Below are the code and all the weights of a small trained network. Each question names an input and a target symbol and asks about switching units off, where a switched-off unit gives its printed mean instead of its output.

import numpy as np


def w(rows, s, z=0):
    codes = np.array(rows[::2]) - 128.0
    scale = np.full(codes.shape[1], s)
    scale[-1] = z or s
    return codes * scale


def norm(h):
    return h / np.sqrt((h * h).mean(-1, keepdims=True) + 1e-5)


def f(y):
    return np.maximum(y, 0)


def softmax(a):
    e = np.exp(a - a.max(-1, keepdims=True))
    return e / e.sum(-1, keepdims=True)


def log_softmax(a):
    a = a - a.max(-1, keepdims=True)
    return a - np.log(np.exp(a).sum(-1, keepdims=True))


def net(x, mask):
    ids = ['ΘΠΣΩαβγδεζηλμξτψ'.index(c) for c in x.split()]
    T = len(ids)
    res = E[ids] + P[:T]
    u = 0
    for l in range(3):
        q, k, v = (norm(res) @ M[l].T for M in (Q, K, V))
        z = softmax(np.where(np.tri(T) > 0, q @ k.T / 3**0.5, -1e9)) @ v
        res = res + np.where(mask[u], z, O[l][:, -1]) @ O[l][:, :-1]
        u += 1
        y = f(norm(res) @ A[l][:, :-1].T + A[l][:, -1])
        res = res + np.where(mask[u : u + 12], y, B[l][:, -1]) @ B[l][:, :-1]
        u += 12
    return log_softmax(norm(res)[-1] @ U[:, :-1].T + U[:, -1])


Q, K, V, O, A, B = {}, {}, {}, {}, {}, {}
E = w([
[105,132,139,152],'Θ',
[172,191,210,204],'Π',
[102,141,153,151],'Σ',
[170,42,68,87],'Ω',
[105,134,109,153],'α',
[177,138,142,80],'β',
[94,175,117,120],'γ',
[93,143,154,154],'δ',
[174,163,118,134],'ε',
[123,121,177,252],'ζ',
[171,163,108,133],'η',
[167,77,100,175],'λ',
[160,203,238,190],'μ',
[100,165,106,127],'ξ',
[63,117,152,184],'τ',
[186,177,111,130],'ψ',
],0.026)
P = w([
[98,254,113,110],'0',
[96,201,90,161],'1',
[127,180,112,149],'2',
[138,164,132,144],'3',
[147,154,146,140],'4',
[154,139,160,139],'5',
[160,131,169,135],'6',
[167,118,178,132],'7',
[176,109,184,131],'8',
[187,101,192,127],'9',
[195,85,197,128],'10',
[193,93,205,118],'11',
],0.009)
Q[0] = w([
[53,121,102,123],'L0H0',
[205,125,119,147],'L0H0',
[1,138,139,156],'L0H0',
],0.0085)
K[0] = w([
[147,197,54,223],'L0H0',
[133,29,119,85],'L0H0',
[184,203,177,255],'L0H0',
],0.0043)
V[0] = w([
[91,39,131,1],'L0H0',
[162,88,161,138],'L0H0',
[103,83,85,116],'L0H0',
],0.0089)
O[0] = w([
[254,90,177,23,1],'L0H0',
[141,84,159,167,135],'L0H0',
[110,70,212,101,114],'L0H0',
],0.0074,0.0047)
A[0] = w([
[99,142,127,150,130],'L0N0',
[89,48,160,109,45],'L0N1',
[100,185,139,75,242],'L0N2',
[123,145,157,5,112],'L0N3',
[148,87,72,62,93],'L0N4',
[73,128,46,79,1],'L0N5',
[160,70,100,136,134],'L0N6',
[169,125,195,64,218],'L0N7',
[163,135,143,188,204],'L0N8',
[84,32,182,40,86],'L0N9',
[136,162,82,139,46],'L0N10',
[110,162,169,96,250],'L0N11',
],0.014,0.0021)
B[0] = w([
[148,185,114,135,202],'L0N0',
[99,184,108,163,156],'L0N1',
[95,98,100,205,177],'L0N2',
[115,213,156,169,171],'L0N3',
[95,108,192,30,188],'L0N4',
[163,117,194,114,155],'L0N5',
[151,122,3,155,219],'L0N6',
[26,103,193,196,206],'L0N7',
[73,147,114,188,254],'L0N8',
[94,64,236,106,176],'L0N9',
[60,119,166,144,175],'L0N10',
[148,129,88,157,167],'L0N11',
],0.019,0.0063)
Q[1] = w([
[68,130,107,202],'L1H0',
[172,182,120,3],'L1H0',
[84,101,150,128],'L1H0',
],0.027)
K[1] = w([
[211,100,186,181],'L1H0',
[61,251,78,73],'L1H0',
[103,46,141,213],'L1H0',
],0.016)
V[1] = w([
[198,161,251,155],'L1H0',
[106,50,192,62],'L1H0',
[168,71,173,221],'L1H0',
],0.02)
O[1] = w([
[254,156,161,218,43],'L1H0',
[173,52,218,173,23],'L1H0',
[149,72,58,186,254],'L1H0',
],0.018,0.0094)
A[1] = w([
[114,183,191,12,77],'L1N0',
[204,238,106,85,99],'L1N1',
[51,146,170,93,158],'L1N2',
[123,187,249,79,3],'L1N3',
[183,203,126,108,146],'L1N4',
[188,150,166,100,79],'L1N5',
[126,44,121,139,131],'L1N6',
[164,162,93,32,30],'L1N7',
[174,143,44,210,166],'L1N8',
[153,65,158,24,55],'L1N9',
[108,156,176,198,122],'L1N10',
[122,117,88,30,130],'L1N11',
],0.015,0.0024)
B[1] = w([
[252,63,141,157,140],'L1N0',
[175,252,166,213,142],'L1N1',
[167,160,140,207,189],'L1N2',
[85,197,62,184,136],'L1N3',
[129,215,141,123,136],'L1N4',
[93,180,164,142,129],'L1N5',
[189,175,161,143,184],'L1N6',
[164,56,63,116,142],'L1N7',
[84,150,232,193,254],'L1N8',
[126,7,234,93,151],'L1N9',
[84,119,100,48,195],'L1N10',
[127,73,14,118,185],'L1N11',
],0.023,0.0095)
Q[2] = w([
[249,221,167,130],'L2H0',
[246,52,143,68],'L2H0',
[150,71,168,168],'L2H0',
],0.014)
K[2] = w([
[128,223,153,121],'L2H0',
[181,199,158,2],'L2H0',
[152,70,186,94],'L2H0',
],0.017)
V[2] = w([
[110,138,184,189],'L2H0',
[114,191,122,118],'L2H0',
[207,97,167,253],'L2H0',
],0.019)
O[2] = w([
[16,161,100,35,254],'L2H0',
[147,154,181,92,111],'L2H0',
[22,29,2,52,192],'L2H0',
],0.01,0.0049)
A[2] = w([
[141,103,181,102,132],'L2N0',
[76,122,108,144,174],'L2N1',
[113,183,174,88,134],'L2N2',
[136,159,157,154,133],'L2N3',
[95,155,131,138,151],'L2N4',
[93,178,114,101,190],'L2N5',
[179,180,114,74,125],'L2N6',
[77,170,251,53,77],'L2N7',
[165,97,110,78,153],'L2N8',
[127,134,132,115,100],'L2N9',
[74,102,114,56,3],'L2N10',
[142,144,141,103,108],'L2N11',
],0.027,0.0049)
B[2] = w([
[170,120,227,93,144],'L2N0',
[181,123,126,106,253],'L2N1',
[160,222,205,55,149],'L2N2',
[132,141,152,53,153],'L2N3',
[129,76,147,134,206],'L2N4',
[135,27,101,142,210],'L2N5',
[203,72,143,71,130],'L2N6',
[204,12,56,254,157],'L2N7',
[39,159,181,141,143],'L2N8',
[135,139,136,124,128],'L2N9',
[82,97,115,14,155],'L2N10',
[115,130,153,103,128],'L2N11',
],0.029,0.017)
U = w([
[141,138,131,99,188],'Θ',
[113,169,151,168,232],'Π',
[117,161,128,113,201],'Σ',
[151,96,215,75,119],'Ω',
[161,106,124,97,111],'α',
[253,85,159,197,81],'β',
[177,127,121,109,109],'γ',
[116,145,130,114,149],'δ',
[141,138,126,114,166],'ε',
[26,147,140,181,44],'ζ',
[158,127,123,99,177],'η',
[161,127,16,177,108],'λ',
[122,155,161,169,253],'μ',
[217,113,110,91,114],'ξ',
[46,125,105,52,39],'τ',
[157,140,125,111,173],'ψ',
],0.017,0.0054)

Each question gives the input, a string of symbols that net reads in full, and the target symbol t.
The units are the heads (3 rows each of Q, K, V and O) and the neurons (one row each of A and B). Each row of codes is followed by its name. A weight is (code - 128) times the scale printed after its matrix; where a second scale follows, it is the last column's (O, A, B and U).
mask holds one flag per unit, layer by layer, with each layer's heads first. A switched-off unit (its flag False) gives its mean, the last column of its rows in O or B, instead of its output. The means were averaged over made-up inputs and are rounded, as every weight is.
A unit's drop is (log p(t) with every unit on - log p(t) with that unit switched off) / (log p(t) with every unit on - log p(t) with every unit switched off).
The circuit of an input: a set's keep is (log p(t) with only the set's units on - log p(t) with every unit switched off) / (log p(t) with every unit on - log p(t) with every unit switched off). Starting from the 12 units with the biggest drops (on a tie, the unit counted first), units are removed one at a time, each time the one whose removal leaves the highest keep (on an exact tie, the one counted first), for as long as the keep stays at least 0.8.
circuit, biggest first: the units of the circuit, biggest drop first
most important unit: the unit with the biggest drop
top k neurons: the k neurons with the biggest drops, biggest first
k most important neurons of layer l: the k neurons of layer l with the biggest drops, biggest first
input η λ μ Ω ξ, target β: top neuron : (L0N4)
input Ω Θ λ Ω α η β Π Ω λ η, target τ: top 4 neurons : (L0N7 L0N6 L0N9 L2N10)
input Ω Ω Ω, target β: circuit, biggest first : (L1H0 L0H0 L0N3)
input λ λ Ω, target τ: circuit, biggest first : (L1H0 L2N7)
input Θ Θ η ε ζ ξ, target ζ: top 3 neurons : (L1N8 L0N4 L0N6)
input Ω μ λ λ η, target τ: top 4 neurons : (L0N9 L0N6 L0N7 L0N4)
input η ψ λ α Ω λ, target β: circuit, biggest first : (L0H0 L0N9 L1H0)
input Σ η ξ ξ ξ Π μ Ω λ μ, target τ: top 2 neurons : (L0N8 L0N9)
input ξ Ω Ω δ λ α Θ ζ δ Ω η, target β: circuit, biggest first : (L1H0 L0H0)
input η ψ Ω Σ μ ξ λ Σ, target τ: circuit, biggest first : (L0N6 L1H0)
input η Ω Σ, target β: circuit, biggest first : (L0N4 L2N7 L0H0 L1H0)
input β λ ξ β, target β: top 2 neurons : (L0N3 L0N6)
input β λ ζ Θ, target ζ: 2 most important neurons of layer 0 : (L0N6 L0N4)
input λ Ω β β Σ Ω Σ ξ η, target Ω: top neuron : (L0N7)
input Θ δ λ η λ Θ, target λ: circuit, biggest first : (L1H0 L2H0 L0N7)
input λ β ζ Σ ψ δ, target ζ: 3 most important neurons of layer 0 : (L0N4 L0N6 L0N3)
input λ Σ λ ξ, target λ: circuit, biggest first : (L1H0 L2H0 L0N7)
input λ Θ λ γ Ω λ, target β: circuit, biggest first : (L0N9 L1H0 L0N5)
input β ξ Ω Ω Ω, target β: top 3 neurons : (L0N4 L2N7 L0N9)
input ξ Ω β λ Ω Σ, target Ω: most important unit : L0N9
input λ Σ Σ λ λ ζ Ω η μ Ω, target Ω: 2 most important neurons of layer 1 : (L1N9 L1N8)
input ψ τ λ ζ, target ζ: circuit, biggest first : (L1N8 L1H0 L2N7 L2H0)
input ξ ε λ ξ λ β, target β: 2 most important neurons of layer 1 : (L1N10 L1N11)
input τ ψ η β γ, target β: top 3 neurons : (L2N7 L0N3 L1N8)
input λ Ω Ω τ, target Ω: top 4 neurons : (L0N9 L1N8 L0N4 L0N7)
input Ω η ξ η λ ζ λ ζ λ δ, target τ: top 2 neurons : (L0N9 L0N6)
input λ λ μ λ Θ Σ η ζ ε, target ζ: most important unit : L1N8
input Θ Ω λ ε λ Ω, target Ω: top 3 neurons : (L0N9 L1N9 L0N7)
input η ξ λ α λ Ω Θ, target β: circuit, biggest first : (L1H0 L0N9 L0H0)
